<103>: [118 145 148 199 135 126 120 125 147 121 100 135  72 141 128  85 157  72
 147  98 149]
<77>: [142 126 119 135 197 130 130 193 136 135 111 129 129 127 128 128 127 129
 127 128 128]
<57>: [142 126 119 135 197 130 130 193 136 135 111 127 124 124  61 116 113 125
 130 129 111]
<32>: [142 126 119 135 197 130 130 193 136 135 111 127 124 124  61 116 113 125
 130 138 111]
<109>: [118 145 148 199 135 126 129 125 147 121 100 135  72 141 128  85 157  72
 147  98 149]
<9>: [130 124 116 138 130 135 111 126 197 142 127 124 135 130 119 193 136 113
  61 124 111]
perm: [ 61 111 111 113 116 119 124 124 125 126 127 130 130 130 135 135 136 138
 142 193 197]  <32>
perm: [111 138 130 125 113 116  61 124 124 127 111 135 136 193 130 130 197 135
 119 126 142]  <32>
perm: [111 142 126 119 135 197 130 130 193 136 135 111 127 124 124  61 116 113
 125 130 138]  <32>
perm: [199 121 135 147 147  98 126  72 145 157 125 128 149 129 118 100 141  72
 135 148  85]  <109>

<90>: [145 138 102 102 183 133]
<122>: [146 133 103 146  68 179]
<105>: [133 146 102 133 183 138]
howmany <122>: [146]  2
perm: [102 102 133 138 145 183]  <90>
perm: [102 133 133 138 146 183]  <105>
len: [146]  1
howmany <90>: [102]  2

<192>: [111 123 116 120 142 120 104 170 121 148 118  74 104 117 101  76 139 140
 128 116 142 128]
<76>: [111 104 115 117 150 155 124 113 129 148 149 141 123 119 142 118 131 134
 121 129 119 107]
<7>: [144 147  93 140 140 123 117 135 134 139 167 115 171 131 169 115 141 146
 124 144 146 176]
<156>: [130 119 117 127 137 128 120 131 116 130 113 127 122 127 138 135 119 114
 137 132 123 140]
<55>: [125  94 109 113 127 167 123 105 134 158 143 127 123 119 136 123 143 133
 123 141 115 110]
<191>: [125 102 100 117 146 156 132 114 137 151 142 142 115 129 136 117 136 131
 111 127 116 110]
<130>: [129 122 121 128 134 128 123 130 120 129 118 128 124 127 135 133 122 118
 134 131 124 136]
<30>: [150 156  77 145 145 120 113 137 137 143 184 110 189 133 186 110 147 153
 123 150 154 196]
<179>: [111 123 116 120 142 120 104 171 121 148 118  73 104 117 100  76 139 140
 128 117 142 128]
<52>: [110 136 129 111 142 127 125 156 131 137 116 115 102 142 116 117 114 132
 146 100 136 151]
<61>: [118 114 109 115 158 152 121 113 135 141 147 139 126 120 135 120 138 120
 125 129 122 101]
len: [111 123 116 120 142 120 104 171 121 148 118  73 104]  13
perm: [104 111 104 117 148 123 139 140 142 120 120 170 142 128 101 116 118 121
 128 116  76  74]  <192>
len: [111 123 116 120 142 120 104 170 121 148 118  74 104 117 101  76]  16
len: [111 104 115 117 150 155 124]  7
len: [129 122 121 128 134 128 123 130 120 129 118]  11
len: [150 156  77 145 145 120 113 137 137 143 184 110 189 133 186 110 147 153
 123 150 154 196]  22
perm: [100 102 110 111 114 115 116 117 117 125 127 129 131 132 136 136 137 142
 142 146 151 156]  <191>

<71>: [132  74 133 104  79 136]
<126>: [ 92  96 111 126  84 163]
<22>: [125 158  97 183  92 123]
<125>: [ 89 145 105  70 179 148]
<91>: [126 180 151 160 177 121]
<29>: [154 154 154 154 147  91]
<168>: [ 69  87 136 101 145 173]
<70>: [174 122 150  76 119 141]
<119>: [136 136 104 104  79 136]
<174>: [101 125  88 119 130  86]
<180>: [149 145  89 105 179  70]
<19>: [162  78 189  83 149 153]
howmany <29>: [154]  4
perm: [154 147  91 154 154 154]  <29>
howmany <119>: [104]  2
perm: [148 179  70 105 145  89]  <125>
howmany <71>: [133]  1
perm: [163  92  96 111 126  84]  <126>
howmany <29>: [91]  1

<59>: [146 122 124 146 121 124 111 117 122]
<38>: [128 124 116 147 145 130 135 104 108]
<12>: [147 135 115 130 108 145 104 124 128]
perm: [128 124 104 145 108 130 115 135 147]  <12>
len: [128 124 116 147 145 130 135 104 108]  9
howmany <59>: [146]  2
len: [128 124 116 147 145 130 135 104]  8
perm: [111 117 121 122 122 124 124 146 146]  <59>
perm: [147 115 130 124 128 145 135 104 108]  <12>
howmany <59>: [121]  1

<89>: [ 94  95  89 174]
<21>: [170 181 114 174]
<17>: [111 115 139 140]
<45>: [180 114 174 170]
len: [111 115]  2
perm: [114 170 174 181]  <21>
len: [170 181]  2
perm: [170 174 114 180]  <45>
perm: [114 170 174 180]  <45>
len: [170]  1

<123>: [137 128 150  96 124 136 133 131 136 144 145 140 113 113 130 134 157 143
 144 140 128 128 145 124 135 113]
<25>: [109 126 101 145 135 106 125 141 101  78 123 131 138  95 136  89 100 121
 113 134 123 129  89 132 103 138]
<83>: [158 118 131 122 111 137 116 134 129 163 115 118 116 134 101 144 138 135
 156 136 134 119 130 148 119 141]
<154>: [135 101 131 156 111 138 119 134 148 122 158 116 119 129 118 134 141 134
 119 115 163 137 144 116 130 136]
<153>: [123 126 135 150 103 146 130 125 132 136 116 127 114 106 124 135 114 126
 126 117 137 147 110 156 123 139]
<136>: [173 130 134  83 141 145 127 132 151 173 152 127  92 168 121 136 166 133
 150 107 133 123 150 114 154  88]
<6>: [141 104 128 152 154 131 143 129  97 103 100 126 120  99 154 111 123 118
 122 126 170 133 108 139 107 128]
howmany <123>: [140]  2
perm: [101 134 131 136 115 134 138 163 119 118 137 158 116 156 118 135 119 134
 144 129 116 130 148 141 122 111]  <83>
howmany <136>: [133]  2

